Below are the code and all the weights of a small trained network. Each question names an input and a target symbol and asks about switching units off, where a switched-off unit gives its printed mean instead of its output.

import numpy as np


def w(rows, s, z=0):
    codes = np.array(rows[::2]) - 128.0
    scale = np.full(codes.shape[1], s)
    scale[-1] = z or s
    return codes * scale


def f(y):
    return np.maximum(y, 0)


def softmax(a):
    e = np.exp(a - a.max(-1, keepdims=True))
    return e / e.sum(-1, keepdims=True)


def log_softmax(a):
    a = a - a.max(-1, keepdims=True)
    return a - np.log(np.exp(a).sum(-1, keepdims=True))


def net(x, mask):
    ids = ['ΞΨγεζηθμτφ'.index(c) for c in x.split()]
    T = len(ids)
    res = E[ids] + P[:T]
    u = 0
    for l in range(3):
        q, k, v = (res @ M[l].T for M in (Q, K, V))
        z = softmax(np.where(np.tri(T) > 0, q @ k.T / 4**0.5, -1e9)) @ v
        res = res + np.where(mask[u], z, O[l][:, -1]) @ O[l][:, :-1]
        u += 1
        y = f(res @ A[l][:, :-1].T + A[l][:, -1])
        res = res + np.where(mask[u : u + 8], y, B[l][:, -1]) @ B[l][:, :-1]
        u += 8
    return log_softmax(res[-1] @ U[:, :-1].T + U[:, -1])


Q, K, V, O, A, B = {}, {}, {}, {}, {}, {}
E = w([
[160,102,110,119,161,57,177],'Ξ',
[219,137,65,94,95,54,157],'Ψ',
[134,127,136,122,154,14,174],'γ',
[76,195,143,122,170,156,176],'ε',
[57,139,51,36,126,45,2],'ζ',
[168,132,104,81,126,68,158],'η',
[167,138,34,199,85,148,38],'θ',
[117,136,198,122,74,136,53],'μ',
[95,113,79,186,176,168,78],'τ',
[203,104,94,64,119,117,156],'φ',
],0.019)
P = w([
[47,72,39,106,19,179,172],'0',
[93,110,48,82,96,175,161],'1',
[109,121,76,88,120,173,158],'2',
[130,129,102,97,134,166,155],'3',
[142,134,115,113,159,154,147],'4',
[155,139,123,127,176,147,137],'5',
[166,148,130,132,193,137,131],'6',
[176,155,135,136,209,126,120],'7',
[182,159,140,140,227,122,110],'8',
[192,164,145,146,240,113,99],'9',
[181,156,152,167,247,90,86],'10',
],0.011)
Q[0] = w([
[91,189,176,131,128,199,34],'0.h1',
[130,1,148,182,73,126,57],'0.h1',
[168,196,204,169,127,161,178],'0.h1',
[241,158,154,50,132,109,246],'0.h1',
],0.011)
K[0] = w([
[222,218,204,111,252,119,117],'0.h1',
[221,80,139,155,170,84,36],'0.h1',
[150,196,88,132,187,146,169],'0.h1',
[66,113,67,129,46,122,207],'0.h1',
],0.012)
V[0] = w([
[122,253,211,143,132,29,104],'0.h1',
[224,210,62,74,95,164,135],'0.h1',
[143,84,125,137,132,184,58],'0.h1',
[97,27,127,122,192,134,125],'0.h1',
],0.0077)
O[0] = w([
[166,248,75,113,76,120,195,1],'0.h1',
[125,97,161,211,65,62,80,154],'0.h1',
[113,181,254,113,221,150,12,160],'0.h1',
[133,99,185,95,166,123,126,111],'0.h1',
],0.0074,0.0033)
A[0] = w([
[104,128,119,105,255,99,177,32],'0.n1',
[251,113,103,145,206,109,134,81],'0.n2',
[136,75,195,236,172,120,160,42],'0.n3',
[198,190,126,91,47,54,134,67],'0.n4',
[135,156,208,89,165,222,130,3],'0.n5',
[151,140,63,80,143,108,167,37],'0.n6',
[221,128,144,132,157,125,220,45],'0.n7',
[131,132,202,236,37,67,115,60],'0.n8',
],0.008,0.0071)
B[0] = w([
[172,107,166,117,63,174,120,223],'0.n1',
[55,135,128,127,110,72,190,253],'0.n2',
[146,126,60,57,72,182,82,180],'0.n3',
[134,82,191,118,161,225,141,195],'0.n4',
[75,108,61,184,87,76,93,153],'0.n5',
[88,123,171,118,140,124,132,170],'0.n6',
[50,147,139,116,89,124,102,175],'0.n7',
[202,95,106,70,138,253,186,185],'0.n8',
],0.0071,0.005)
Q[1] = w([
[9,254,114,213,130,243,55],'1.h1',
[132,85,167,158,220,81,169],'1.h1',
[170,154,164,184,115,27,122],'1.h1',
[154,113,172,193,52,113,89],'1.h1',
],0.0085)
K[1] = w([
[239,250,139,118,243,92,91],'1.h1',
[87,1,128,46,83,121,124],'1.h1',
[104,103,88,111,101,104,185],'1.h1',
[107,140,59,137,168,143,115],'1.h1',
],0.0086)
V[1] = w([
[96,131,72,132,178,89,118],'1.h1',
[187,131,33,171,112,102,107],'1.h1',
[137,75,101,158,255,100,172],'1.h1',
[128,112,187,120,64,76,120],'1.h1',
],0.0084)
O[1] = w([
[58,69,108,121,65,154,123,120],'1.h1',
[108,110,4,205,47,157,103,87],'1.h1',
[116,52,110,73,132,255,168,2],'1.h1',
[216,128,112,118,114,37,132,150],'1.h1',
],0.0087,0.0042)
A[1] = w([
[46,156,39,176,123,186,215,50],'1.n1',
[64,202,150,102,70,194,150,18],'1.n2',
[44,133,125,27,154,80,146,136],'1.n3',
[53,62,123,68,97,48,173,94],'1.n4',
[170,36,137,112,124,174,186,1],'1.n5',
[244,100,139,153,96,64,208,92],'1.n6',
[206,105,138,125,100,76,47,185],'1.n7',
[138,146,47,107,125,115,254,190],'1.n8',
],0.0074,0.0069)
B[1] = w([
[168,109,174,105,160,123,183,162],'1.n1',
[81,45,116,113,190,216,95,136],'1.n2',
[162,176,51,137,131,116,119,210],'1.n3',
[105,116,131,49,148,104,116,206],'1.n4',
[151,130,126,160,179,102,112,168],'1.n5',
[78,81,91,137,112,253,174,194],'1.n6',
[139,111,124,139,71,121,176,251],'1.n7',
[52,179,199,186,135,69,82,200],'1.n8',
],0.011)
Q[2] = w([
[69,132,196,119,136,91,233],'2.h1',
[168,52,82,246,180,126,178],'2.h1',
[80,47,9,68,196,54,171],'2.h1',
[175,123,66,62,2,132,145],'2.h1',
],0.0086)
K[2] = w([
[116,138,138,115,127,136,240],'2.h1',
[113,43,150,198,76,136,122],'2.h1',
[30,5,81,75,99,124,175],'2.h1',
[140,144,53,159,105,74,131],'2.h1',
],0.011)
V[2] = w([
[158,145,127,253,224,41,246],'2.h1',
[138,155,193,129,166,249,134],'2.h1',
[64,210,174,106,143,76,67],'2.h1',
[219,67,202,66,113,72,154],'2.h1',
],0.0057)
O[2] = w([
[82,223,24,86,121,243,67,134],'2.h1',
[170,130,61,85,52,27,90,2],'2.h1',
[35,51,118,112,81,171,233,205],'2.h1',
[253,72,32,204,172,167,86,131],'2.h1',
],0.0053,0.0066)
A[2] = w([
[151,161,134,149,109,126,219,131],'2.n1',
[113,139,211,225,164,232,112,112],'2.n2',
[226,45,87,132,113,146,165,26],'2.n3',
[113,134,204,67,247,65,207,84],'2.n4',
[129,138,255,220,124,189,188,11],'2.n5',
[177,167,190,81,65,73,87,85],'2.n6',
[200,143,131,192,83,98,136,64],'2.n7',
[131,107,157,134,114,46,11,99],'2.n8',
],0.0083,0.012)
B[2] = w([
[187,56,124,151,162,144,133,185],'2.n1',
[154,43,94,84,152,100,106,174],'2.n2',
[165,98,172,117,65,69,56,139],'2.n3',
[183,166,121,134,45,203,72,247],'2.n4',
[86,187,84,2,44,90,92,157],'2.n5',
[40,195,202,188,143,126,34,160],'2.n6',
[33,142,195,22,149,138,128,160],'2.n7',
[159,227,45,119,144,188,190,167],'2.n8',
],0.0083,0.012)
U = w([
[181,165,95,117,142,149,220,227],'Ξ',
[65,98,103,93,254,159,43,148],'Ψ',
[100,82,158,144,139,126,208,204],'γ',
[142,138,134,114,49,165,167,25],'ε',
[54,188,115,120,104,244,157,3],'ζ',
[149,117,105,108,115,81,105,107],'η',
[159,162,110,83,111,178,91,100],'θ',
[116,190,202,171,142,100,123,218],'μ',
[115,148,15,221,36,180,54,69],'τ',
[89,170,42,16,108,19,107,108],'φ',
],0.0081,0.0068)

Each question gives the input, a string of symbols that net reads in full, and the target symbol t.
The units are the heads (4 rows each of Q, K, V and O) and the neurons (one row each of A and B). Each row of codes is followed by its name. A weight is (code - 128) times the scale printed after its matrix; where a second scale follows, it is the last column's (O, A, B and U).
mask holds one flag per unit, layer by layer, with each layer's heads first. A switched-off unit (its flag False) gives its mean, the last column of its rows in O or B, instead of its output. The means were averaged over made-up inputs and are rounded, as every weight is.
A unit's drop is (log p(t) with every unit on - log p(t) with that unit switched off) / (log p(t) with every unit on - log p(t) with every unit switched off).
The circuit of an input: a set's keep is (log p(t) with only the set's units on - log p(t) with every unit switched off) / (log p(t) with every unit on - log p(t) with every unit switched off). Starting from the 12 units with the biggest drops (on a tie, the unit counted first), units are removed one at a time, each time the one whose removal leaves the highest keep (on an exact tie, the one counted first), for as long as the keep stays at least 0.8.
circuit, biggest first: the units of the circuit, biggest drop first
k most important neurons: the k neurons with the biggest drops, biggest first
top k neurons in layer l: the k neurons of layer l with the biggest drops, biggest first
input γ γ ζ η τ τ ζ γ, target ζ: circuit, biggest first => 1.n8; 0.h1; 2.h1
input Ψ ε η μ γ γ, target τ: most important neuron => 0.n8
input θ τ η, target μ: circuit, biggest first => 2.h1; 2.n6; 0.h1; 1.h1
input η η η μ μ η μ ε μ, target ζ: circuit, biggest first => 2.h1; 0.h1; 1.n8
input μ μ η μ θ γ μ, target τ: 2 most important neurons => 1.n4; 0.n2
input τ ζ γ Ψ η Ψ μ τ μ φ η, target θ: circuit, biggest first => 2.n4; 0.h1; 1.h1
input ζ Ξ φ ζ θ η φ φ Ψ, target ε: 2 most important neurons => 2.n4; 1.n4
input γ η μ μ Ψ, target ζ: 2 most important neurons => 1.n8; 2.n4
input ε Ψ ε Ψ γ γ μ η φ γ, target φ: 2 most important neurons => 1.n1; 1.n2
input Ξ η ζ Ξ η γ, target Ψ: 2 most important neurons => 1.n5; 1.n1
input γ γ η, target ζ: circuit, biggest first => 1.n8; 2.h1; 0.h1
input μ ζ μ μ, target μ: 3 most important neurons => 1.n4; 0.n2; 0.n8
input ζ η γ φ, target ε: 2 most important neurons => 2.n4; 2.n5
input ζ η μ μ τ Ξ, target ε: 4 most important neurons => 2.n4; 2.n5; 1.n4; 0.n1
input θ γ ζ η μ ζ η γ μ, target φ: 3 most important neurons => 2.n5; 1.n3; 2.n2
input ε μ ζ μ γ η ζ Ξ η Ξ, target φ: circuit, biggest first => 1.h1; 2.h1; 0.n2
input θ μ μ Ξ, target μ: 2 most important neurons => 2.n6; 0.n8
input η γ τ γ γ, target γ: 2 most important neurons => 2.n4; 1.n4
input τ μ η ζ μ η Ξ, target θ: top 2 neurons in layer 2 => 2.n4; 2.n8
input η μ τ τ γ μ μ Ψ, target γ: top 2 neurons in layer 1 => 1.n4; 1.n6
input μ μ φ τ, target Ψ: top 2 neurons in layer 1 => 1.n4; 1.n7
input Ξ η η, target Ψ: top neuron in layer 1 => 1.n5
input φ μ τ η μ, target Ψ: top 2 neurons in layer 1 => 1.n7; 1.n2
input η φ μ η μ Ξ, target γ: top 4 neurons in layer 1 => 1.n4; 1.n8; 1.n6; 1.n3
